Moves between items:
pn: &>mz, @>tb, %>tt, §>lm, !>pj, ^>mc
bf: &>gn, @>bd, %>tr, §>gd, !>mg, ^>bc
nj: &>tt, @>nr, %>dr, §>rh, !>pr, ^>hh
fs: &>hh, @>qs, %>fq, §>dr, !>lc, ^>lp
cq: &>dq, @>tz, %>mc, §>mz, !>cf, ^>jh
dq: &>cm, @>ql, %>cq, §>hr, !>sf, ^>fl
bc: &>mn, @>jd, %>ng, §>bf, !>dm, ^>mg
jg: &>pj, @>qb, %>pr, §>sb, !>gr, ^>sm
cf: &>sf, @>mz, %>zh, §>jh, !>bp, ^>sr
nr: &>th, @>sm, %>jt, §>hq, !>rh, ^>hb
tr: &>bf, @>qq, %>pf, §>dp, !>cm, ^>ng
tb: &>zl, @>cf, %>th, §>bp, !>lm, ^>ms
fm: &>lb, @>bc, %>fj, §>dm, !>qq, ^>mf
sm: &>zh, @>tt, %>rd, §>jg, !>hq, ^>gr
pr: &>jg, @>rh, %>lp, §>hh, !>dh, ^>rd
sb: &>mc, @>cr, %>hh, §>tt, !>sm, ^>jg
tt: &>pn, @>th, %>nj, §>qb, !>jg, ^>sb
cr: &>ms, @>gg, %>hb, §>th, !>tt, ^>qb
gg: &>sr, @>mc, %>gr, §>zh, !>th, ^>rc
hh: &>sb, @>hb, %>fs, §>nj, !>rd, ^>pr
cc: &>lp, @>lg, %>tp, §>fq, !>dg, ^>gq
mg: &>cd, @>gd, %>cm, §>bc, !>fm, ^>dm
bq: &>pf, @>gf, %>lm, §>tz, !>cq, ^>mz
hz: &>cj, @>dq, %>sr, §>sf, !>zl, ^>gf
gr: &>gg, @>sb, %>dh, §>sm, !>nr, ^>hq
gf: &>rz, @>fl, %>bp, §>hz, !>tz, ^>zl
jd: &>mq, @>lb, %>gz, §>bd, !>bf, ^>gd
gd: &>jj, @>sl, %>dp, §>jd, !>bc, ^>bf
pj: &>jh, @>lm, %>jg, §>mc, !>gg, ^>zh
hc: &>dh, @>fs, %>dg, §>lc, !>fb, ^>jl
sj: &>hq, @>pr, %>jl, §>dh, !>qs, ^>jt
qq: &>bd, @>dm, %>rz, §>mf, !>dp, ^>gz
mq: &>fb, @>gq, %>jd, §>nm, !>gn, ^>jj
rh: &>qb, @>hq, %>jp, §>hb, !>hh, ^>nj
dp: &>gd, @>mf, %>ql, §>gz, !>ng, ^>tr
dr: &>nj, @>jt, %>fp, §>jp, !>lp, ^>fs
gq: &>lc, @>fp, %>lb, §>cc, !>nm, ^>dg
fp: &>dr, @>fb, %>mn, §>lg, !>cc, ^>fq
zl: &>sd, @>sf, %>tb, §>gf, !>bq, ^>tz
pf: &>tr, @>rz, %>bq, §>ql, !>dq, ^>hr
lg: &>jp, @>jl, %>gn, §>nq, !>fq, ^>fp
sd: &>gz, @>fj, %>zl, §>rz, !>pf, ^>ql
lm: &>bq, @>bp, %>qb, §>ms, !>mc, ^>pn
hr: &>ng, @>sd, %>mz, §>pf, !>fl, ^>dq
th: &>tb, @>zh, %>nr, §>rc, !>qb, ^>cr
nm: &>jl, @>cc, %>bd, §>dg, !>jj, ^>mq
mc: &>cq, @>ms, %>sb, §>pn, !>zh, ^>pj
rc: &>bp, @>pj, %>hq, §>gg, !>cr, ^>th
qs: &>hb, @>dh, %>nq, §>jt, !>dr, ^>jp
gz: &>jd, @>fm, %>sd, §>qq, !>tr, ^>dp
tz: &>ql, @>hz, %>ms, §>zl, !>mz, ^>bq
jj: &>nq, @>dg, %>gd, §>mq, !>mn, ^>gn
dg: &>hc, @>fq, %>sl, §>gq, !>mq, ^>nm
ms: &>tz, @>sr, %>cr, §>tb, !>pn, ^>lm
jl: &>sj, @>lp, %>nm, §>hc, !>nq, ^>fb
zh: &>cf, @>pn, %>sm, §>pj, !>rc, ^>gg
jt: &>nr, @>rd, %>fb, §>sj, !>jp, ^>qs
mn: &>fp, @>mq, %>bc, §>gn, !>tp, ^>cd
gn: &>lg, @>nm, %>bf, §>jj, !>cd, ^>mn
sf: &>fj, @>hr, %>cf, §>fl, !>gf, ^>hz
qb: &>lm, @>rc, %>rh, §>cr, !>sb, ^>tt
lp: &>pr, @>jp, %>cc, §>fs, !>hc, ^>lc
jp: &>rh, @>sj, %>lg, §>qs, !>fs, ^>dr
dm: &>tp, @>bf, %>br, §>mg, !>mf, ^>fm
lc: &>rd, @>dr, %>gq, §>lp, !>jl, ^>hc
fq: &>fs, @>nq, %>cd, §>fp, !>gq, ^>cc
jh: &>fl, @>bq, %>pj, §>cq, !>sr, ^>cf
br: &>dm, @>tr, %>fl, §>cm, !>cj, ^>fj
nq: &>qs, @>hc, %>jj, §>fb, !>fp, ^>lg
cj: &>mf, @>cm, %>hz, §>fj, !>sd, ^>rz
ng: &>bc, @>gz, %>hr, §>tr, !>br, ^>cm
lb: &>gq, @>mn, %>fm, §>tp, !>bd, ^>sl
cd: &>fq, @>jj, %>mg, §>mn, !>lb, ^>tp
rz: &>qq, @>br, %>gf, §>cj, !>ql, ^>sd
mz: &>hr, @>zl, %>pn, §>bq, !>jh, ^>cq
bd: &>nm, @>tp, %>qq, §>sl, !>gd, ^>jd
tp: &>cc, @>gn, %>dm, §>cd, !>sl, ^>lb
rd: &>sm, @>nj, %>lc, §>pr, !>sj, ^>dh
fb: &>jt, @>lc, %>mq, §>jl, !>lg, ^>nq
ql: &>dp, @>cj, %>tz, §>sd, !>hr, ^>pf
sr: &>hz, @>cq, %>gg, §>cf, !>tb, ^>bp
fj: &>fm, @>ng, %>sf, §>br, !>rz, ^>cj
dh: &>gr, @>hh, %>hc, §>rd, !>jt, ^>sj
cm: &>mg, @>dp, %>dq, §>ng, !>fj, ^>br
mf: &>sl, @>mg, %>cj, §>fm, !>gz, ^>qq
fl: &>br, @>pf, %>jh, §>dq, !>hz, ^>sf
sl: &>dg, @>cd, %>mf, §>lb, !>jd, ^>bd
hb: &>cr, @>gr, %>qs, §>nr, !>nj, ^>rh
bp: &>gf, @>jh, %>rc, §>sr, !>ms, ^>tb
hq: &>rc, @>jg, %>sj, §>gr, !>hb, ^>nr

In the rows, zero is written as 61.

The rows follow the links: the fewer symbols apart two items are, the more alike their rows tend to be.

Rows of some items; one shown again gets a slightly different row:
sb	69,80,93,41,31,68,81,24,77,64,50,49,38,29,58,35,70,59,72,45,40,62,80,38,83,44,97,42,51,55,51,64,70,73,65,56,83,58,48,70,85,81,56,21,38,33,68,38
tp	67,29,47,70,105,64,20,55,56,83,76,81,88,70,69,77,37,33,48,77,59,50,37,76,59,81,59,88,93,61,63,70,53,84,91,51,83,48,61,50,64,29,46,83,65,78,51,71
jl	34,61,57,64,122,67,89,73,91,70,61,66,69,51,21,59,85,33,55,88,66,56,12,61,55,63,59,58,74,54,56,90,71,44,56,70,58,60,37,47,66,54,50,53,73,97,65,73
zh	75,73,65,58,14,71,78,22,74,54,43,47,41,37,71,31,40,63,71,39,48,76,88,43,60,54,81,53,54,75,73,49,65,69,60,71,75,63,66,74,96,82,56,25,39,32,43,27
jg	68,81,94,41,36,66,82,25,78,67,52,53,38,29,55,35,76,60,72,47,40,60,79,38,84,42,97,43,52,52,49,65,71,71,66,55,82,58,45,70,81,83,56,21,39,34,72,41
br	70,55,59,62,39,42,25,90,17,50,73,64,69,95,85,92,64,92,58,51,70,52,83,76,65,60,38,64,48,55,53,41,49,58,56,46,42,63,79,62,19,53,77,100,72,53,74,80
tz	64,68,34,75,14,59,75,74,48,31,46,45,50,76,77,55,40,88,64,44,78,83,83,65,32,64,34,56,40,84,85,35,56,39,34,85,32,76,87,70,61,75,75,65,65,52,39,47
lg	36,53,47,68,126,69,79,70,90,73,62,69,74,55,27,60,71,27,52,90,68,57,11,66,50,69,57,67,81,59,63,89,67,51,62,71,61,58,42,46,70,45,48,59,73,98,58,71
hc	32,63,59,60,118,66,92,72,93,70,62,65,65,49,19,59,89,36,57,87,66,55,15,60,59,60,62,55,71,52,53,91,71,43,55,69,57,61,35,48,64,56,53,51,72,95,70,72
rd	44,83,93,42,79,63,96,56,86,67,58,57,46,35,26,48,109,55,67,67,52,51,44,46,84,40,85,37,51,41,37,84,75,51,54,55,64,60,30,59,62,74,59,34,58,64,88,64
dm	77,37,61,61,68,50,1,70,26,75,81,78,82,86,87,90,48,63,52,62,59,43,68,77,73,69,54,80,74,52,51,53,48,85,86,35,72,50,70,57,35,38,61,98,64,57,69,80
qq	77,44,63,59,56,46,5,77,19,67,81,75,77,90,90,93,56,74,55,58,60,44,76,77,73,65,49,75,66,50,50,48,47,78,76,36,62,54,72,58,25,41,68,101,67,55,73,82
cc	42,43,42,71,125,69,63,65,84,78,66,74,79,58,37,64,57,24,50,88,66,57,14,68,49,74,56,75,88,63,66,86,63,59,71,69,68,55,48,47,71,40,45,65,71,96,51,70
rh	53,85,101,38,60,62,92,44,81,67,57,53,41,31,36,43,101,58,71,59,46,52,58,40,88,39,94,35,49,42,38,78,73,60,59,51,73,58,33,64,67,80,58,28,49,49,86,57
hz	61,68,37,74,17,54,68,85,40,30,52,47,55,84,76,65,47,93,63,46,78,78,85,67,36,63,30,57,39,78,79,34,55,36,32,78,25,74,88,66,48,73,79,75,69,54,47,57
jd	73,30,55,66,90,58,7,58,40,81,81,81,86,76,80,83,40,44,49,71,56,47,53,76,66,78,58,87,89,57,59,62,49,90,92,41,81,48,66,53,50,31,51,91,62,68,58,75
lm	73,70,52,65,11,70,80,32,70,47,41,45,42,47,74,31,29,69,69,40,56,84,88,48,47,61,68,57,51,83,82,43,61,61,53,80,62,67,75,74,93,79,60,32,44,38,34,28
hr	62,66,46,69,24,49,55,95,30,36,59,53,58,91,79,76,57,97,62,49,79,68,84,72,46,60,29,58,38,68,67,36,52,40,36,66,26,74,86,66,32,67,80,87,72,56,58,68
sm	66,83,95,39,38,65,83,29,79,68,53,52,39,28,52,36,81,59,72,48,42,58,75,38,85,42,98,41,50,49,46,67,71,70,65,53,81,57,43,69,80,82,56,22,41,37,75,45
cm	72,53,61,61,41,44,21,90,15,53,75,67,69,94,87,94,63,89,57,53,67,50,84,76,67,62,39,66,51,53,52,41,48,63,59,42,45,63,78,62,19,52,75,101,71,53,73,81
bp	70,69,43,71,11,70,80,45,66,40,40,43,46,55,76,37,28,73,67,42,64,87,88,53,37,63,56,58,49,87,87,39,60,52,45,85,52,69,81,72,87,79,64,41,51,42,31,30
cr	73,78,82,47,23,69,78,20,76,61,47,49,39,30,65,31,56,61,71,43,42,68,85,40,73,50,92,49,53,63,60,56,69,74,65,62,82,59,55,74,91,81,57,22,36,31,59,33
bc	77,34,59,62,77,54,1,65,32,77,81,79,83,81,86,88,44,55,51,64,57,43,63,78,70,73,56,84,82,54,54,56,48,88,89,37,76,49,68,55,40,34,57,96,63,61,65,78
mf	76,41,63,58,61,48,2,73,21,70,82,76,79,89,88,93,54,70,55,59,60,44,73,77,74,68,50,78,68,50,50,48,47,82,81,34,65,53,72,57,30,39,66,101,66,55,72,82
fm	77,38,64,60,65,47,2,71,23,71,81,78,79,86,88,92,52,67,53,61,58,42,71,76,74,69,52,79,71,51,50,50,48,84,83,35,68,51,72,57,32,37,63,100,65,57,70,81

Each walk starts at a row. The symbols on each line, taken left to right, move it on to the next item.
Answer with the item's row; about right is enough.
61,66,42,72,20,51,62,92,35,33,55,51,57,89,79,71,52,95,62,48,81,74,84,70,41,61,28,58,37,73,75,34,53,39,33,73,25,74,87,66,39,69,81,81,71,55,53,63
@ @ 65,61,54,64,30,44,37,97,22,42,68,59,63,95,84,87,63,97,60,49,75,58,84,75,59,61,33,60,42,60,58,37,50,49,46,54,33,68,83,63,23,61,80,96,73,53,69,77
@ @ 73,49,64,60,46,43,13,85,16,59,77,70,73,93,88,95,61,84,56,54,65,47,81,78,71,62,43,70,56,51,49,44,48,69,67,39,53,59,77,61,22,48,72,101,70,52,75,82
61,31,43,72,111,66,29,57,64,83,73,80,87,67,62,73,38,29,48,81,60,51,32,74,55,80,58,87,95,63,65,74,55,80,88,55,80,50,57,48,66,30,44,79,66,83,49,71
% @ & 53,35,40,74,120,68,44,60,75,81,69,78,84,64,50,68,44,25,48,86,64,54,22,73,51,79,57,83,94,64,68,79,58,71,81,63,76,52,53,47,71,33,45,74,68,90,47,69
% % 75,44,65,60,54,44,8,80,18,64,79,72,77,91,89,93,57,77,55,56,62,44,77,78,72,66,47,73,62,51,49,47,47,76,74,37,59,56,75,59,25,44,70,102,67,54,74,82
46,85,94,40,74,62,96,53,84,67,59,56,45,34,28,47,108,55,68,65,51,50,49,44,85,41,87,35,51,39,37,84,75,53,56,53,67,60,30,61,63,76,58,32,56,60,89,64
% 32,70,66,56,112,65,98,73,93,69,61,64,62,46,18,57,97,39,59,85,64,55,19,56,63,55,65,51,66,49,50,92,73,42,52,67,56,61,32,50,62,60,54,48,71,90,74,72
§ § 33,74,74,53,106,63,99,69,90,67,59,61,57,44,17,55,103,43,62,81,61,53,23,52,69,52,70,46,61,45,46,91,74,43,51,63,57,61,31,52,60,65,55,44,69,84,80,71
62,66,37,74,16,55,71,83,44,30,49,47,53,82,77,62,45,92,63,46,78,81,83,66,35,62,32,58,39,80,80,34,55,37,33,81,27,74,88,68,52,73,78,71,68,54,44,54
^ ! 63,69,35,75,13,62,76,71,51,32,45,45,51,72,77,53,36,86,65,44,76,85,84,62,32,63,36,58,41,85,86,35,56,39,32,85,33,76,88,70,65,76,73,60,64,53,37,45
! ^ 67,68,36,74,11,65,79,58,59,35,42,43,48,65,76,45,30,80,66,43,71,87,87,59,34,64,46,58,46,87,88,36,58,46,39,86,43,72,86,72,77,78,68,51,56,47,31,37
63,84,97,39,43,65,86,31,79,66,53,51,39,29,50,38,86,60,71,49,41,57,73,39,86,39,97,39,49,46,43,70,73,68,65,51,79,58,41,69,76,82,56,24,43,37,78,46
& ! 74,76,79,52,21,70,79,20,76,60,47,48,39,31,68,30,51,61,72,41,44,69,87,39,70,49,91,50,53,67,63,55,68,74,64,64,80,60,59,74,92,82,57,21,38,30,54,31
§ 74,75,74,53,19,71,79,21,75,58,47,48,40,33,69,31,47,62,71,41,45,73,87,41,67,53,88,50,52,69,68,52,66,74,63,67,78,60,61,73,94,82,55,23,37,30,52,30
75,72,64,59,13,71,80,23,73,52,43,46,42,39,74,31,36,65,70,40,49,78,88,43,56,57,78,54,52,77,76,47,64,69,58,73,73,63,69,74,96,81,58,27,41,34,41,27
§ @ 72,70,48,68,10,70,81,35,69,44,40,44,44,48,75,33,28,70,69,41,59,84,88,50,42,60,64,57,51,86,84,41,61,58,51,81,61,67,79,74,91,79,62,35,46,39,33,28
^ ^ @ 71,69,44,69,10,70,80,40,67,42,40,43,44,52,77,35,29,72,68,41,61,85,88,51,40,62,61,59,50,86,86,40,60,57,48,84,56,68,80,74,90,80,63,38,47,41,32,31
73,72,56,63,13,71,80,30,71,48,42,45,43,44,74,32,30,66,70,39,55,81,89,47,50,59,72,56,52,82,81,43,63,63,55,79,66,65,75,74,94,81,59,31,43,36,36,27
^ & 65,68,36,74,12,63,79,62,57,32,42,44,48,67,76,47,30,82,66,43,72,88,85,59,32,63,43,58,43,86,88,36,58,44,37,86,39,74,86,70,73,77,70,53,58,48,33,39
& 63,65,44,70,21,49,59,93,31,35,58,52,59,90,79,75,55,96,62,47,79,70,84,71,42,61,28,58,37,71,71,35,53,38,34,69,25,74,86,66,35,69,81,84,72,56,56,65
